Here is a tiny trained network, its code and every weight. The questions are about switching its units off for an input and a class, where a switched-off unit gives its printed mean instead of its output.

import numpy as np


def w(rows, s, z=0):
    codes = np.array(rows[::2]) - 128.0
    scale = np.full(codes.shape[1], s)
    scale[-1] = z or s
    return codes * scale


def f(y):
    return np.maximum(y, 0)


def log_softmax(a):
    a = a - a.max(-1, keepdims=True)
    return a - np.log(np.exp(a).sum(-1, keepdims=True))


def net(x, mask):
    res = np.array(x, float).reshape(1, 5) / 4 @ E
    y = f(res @ A[0][:, :-1].T + A[0][:, -1])
    res = res + np.where(mask, y, B[0][:, -1]) @ B[0][:, :-1]
    return log_softmax(res[-1] @ U[:, :-1].T + U[:, -1])


A, B = {}, {}
E = w([
[13,216,206,187,135],'x0',
[129,129,130,128,130],'x1',
[117,68,87,255,73],'x2',
[177,225,31,174,222],'x3',
[89,22,143,152,212],'x4',
],0.0077)
A[0] = w([
[107,45,146,153,229,189],'n0',
[51,194,193,166,126,119],'n1',
[109,177,91,151,179,71],'n2',
[164,83,84,194,87,193],'n3',
[144,140,99,177,63,185],'n4',
[148,102,79,81,93,98],'n5',
[144,151,162,12,160,196],'n6',
[118,98,179,71,76,124],'n7',
[56,153,179,135,161,179],'n8',
[159,196,124,116,41,164],'n9',
[163,167,68,168,215,3],'n10',
[210,97,107,58,137,201],'n11',
[48,58,120,56,86,108],'n12',
[149,184,89,164,160,88],'n13',
[142,90,140,225,47,168],'n14',
[141,62,52,82,113,181],'n15',
[67,115,185,114,70,89],'n16',
[104,112,173,94,74,70],'n17',
],0.011,0.0011)
B[0] = w([
[155,144,237,167,136,234],'n0',
[101,111,90,111,52,230],'n1',
[181,114,97,84,86,208],'n2',
[64,173,137,143,148,227],'n3',
[110,179,160,171,195,197],'n4',
[155,125,136,163,53,194],'n5',
[58,226,109,118,181,249],'n6',
[194,131,59,70,187,209],'n7',
[118,135,117,150,82,208],'n8',
[176,129,254,186,161,219],'n9',
[178,93,111,102,118,255],'n10',
[53,107,153,144,75,247],'n11',
[163,122,103,133,134,214],'n12',
[156,43,108,115,135,221],'n13',
[122,135,60,102,219,224],'n14',
[75,161,93,183,74,227],'n15',
[152,95,103,122,119,205],'n16',
[163,95,131,101,164,191],'n17',
],0.0084,0.0081)
U = w([
[224,52,40,51,129,54],'0',
[49,189,79,116,191,246],'1',
[60,120,97,126,5,77],'2',
[164,133,244,155,131,127],'3',
],0.011,0.0013)

Each question gives the input, the list of numbers given to net, and the class t.
The units are the neurons (one row each of A and B). Each row of codes is followed by its name. A weight is (code - 128) times the scale printed after its matrix; where a second scale follows, it is the last column's (A, B and U).
mask holds one flag per neuron, in row order. A switched-off neuron (its flag False) gives its mean, the last column of its row in B, instead of its output. The means were averaged over made-up inputs and are rounded, as every weight is.
A unit's drop is (log p(t) with every unit on - log p(t) with that unit switched off) / (log p(t) with every unit on - log p(t) with every unit switched off).
The circuit of an input: a set's keep is (log p(t) with only the set's units on - log p(t) with every unit switched off) / (log p(t) with every unit on - log p(t) with every unit switched off). Starting from the 12 units with the biggest drops (on a tie, the unit counted first), units are removed one at a time, each time the one whose removal leaves the highest keep (on an exact tie, the one counted first), for as long as the keep stays at least 0.8.
units of the circuit, in order: the units of the circuit, biggest drop first
most important unit: the unit with the biggest drop
top k neurons: the k neurons with the biggest drops, biggest first
drop of u: that unit's drop, to one decimal
input [-2,-1,1,-2,6], class 3: most important unit : n0
input [-4,-5,-5,7,8], class 3: top 2 neurons : [n0, n7]
input [7,6,-5,3,-8], class 3: top 3 neurons : [n9, n15, n11]
input [3,3,-1,0,-5], class 3: top 2 neurons : [n9, n15]
input [7,7,-6,-7,-4], class 0: units of the circuit, in order : [n7, n16]
input [-7,3,-6,2,2], class 2: units of the circuit, in order : [n11, n15]
input [-7,-4,7,-1,7], class 1: top 2 neurons : [n14, n3]
input [8,8,-2,-5,8], class 2: top 2 neurons : [n1, n8]
input [-3,4,-8,-3,-6], class 1: top 3 neurons : [n6, n0, n7]
input [-6,-1,6,-3,6], class 1: top 2 neurons : [n14, n3]
input [-8,6,-3,6,4], class 2: units of the circuit, in order : [n11, n15]
input [-3,-1,-7,-3,5], class 1: top 2 neurons : [n6, n9]
input [-6,1,-7,-4,0], class 1: top 2 neurons : [n6, n7]
input [3,-7,0,2,5], class 3: units of the circuit, in order : [n0]
input [-8,7,-5,-6,-8], class 2: top 4 neurons : [n11, n15, n5, n0]
input [-1,-4,8,-3,7], class 1: units of the circuit, in order : [n14, n3]
input [-4,-6,-7,0,7], class 1: top 2 neurons : [n6, n9]
input [0,-1,-2,-4,-6], class 3: top 2 neurons : [n9, n14]
input [8,7,0,3,-4], class 2: drop of n1 : 0.5
input [-1,1,-2,6,-6], class 0: units of the circuit, in order : [n13]
input [-3,6,2,1,-7], class 3: drop of n9 : 0.4
input [1,-6,-2,-3,2], class 0: drop of n4 : 0.2
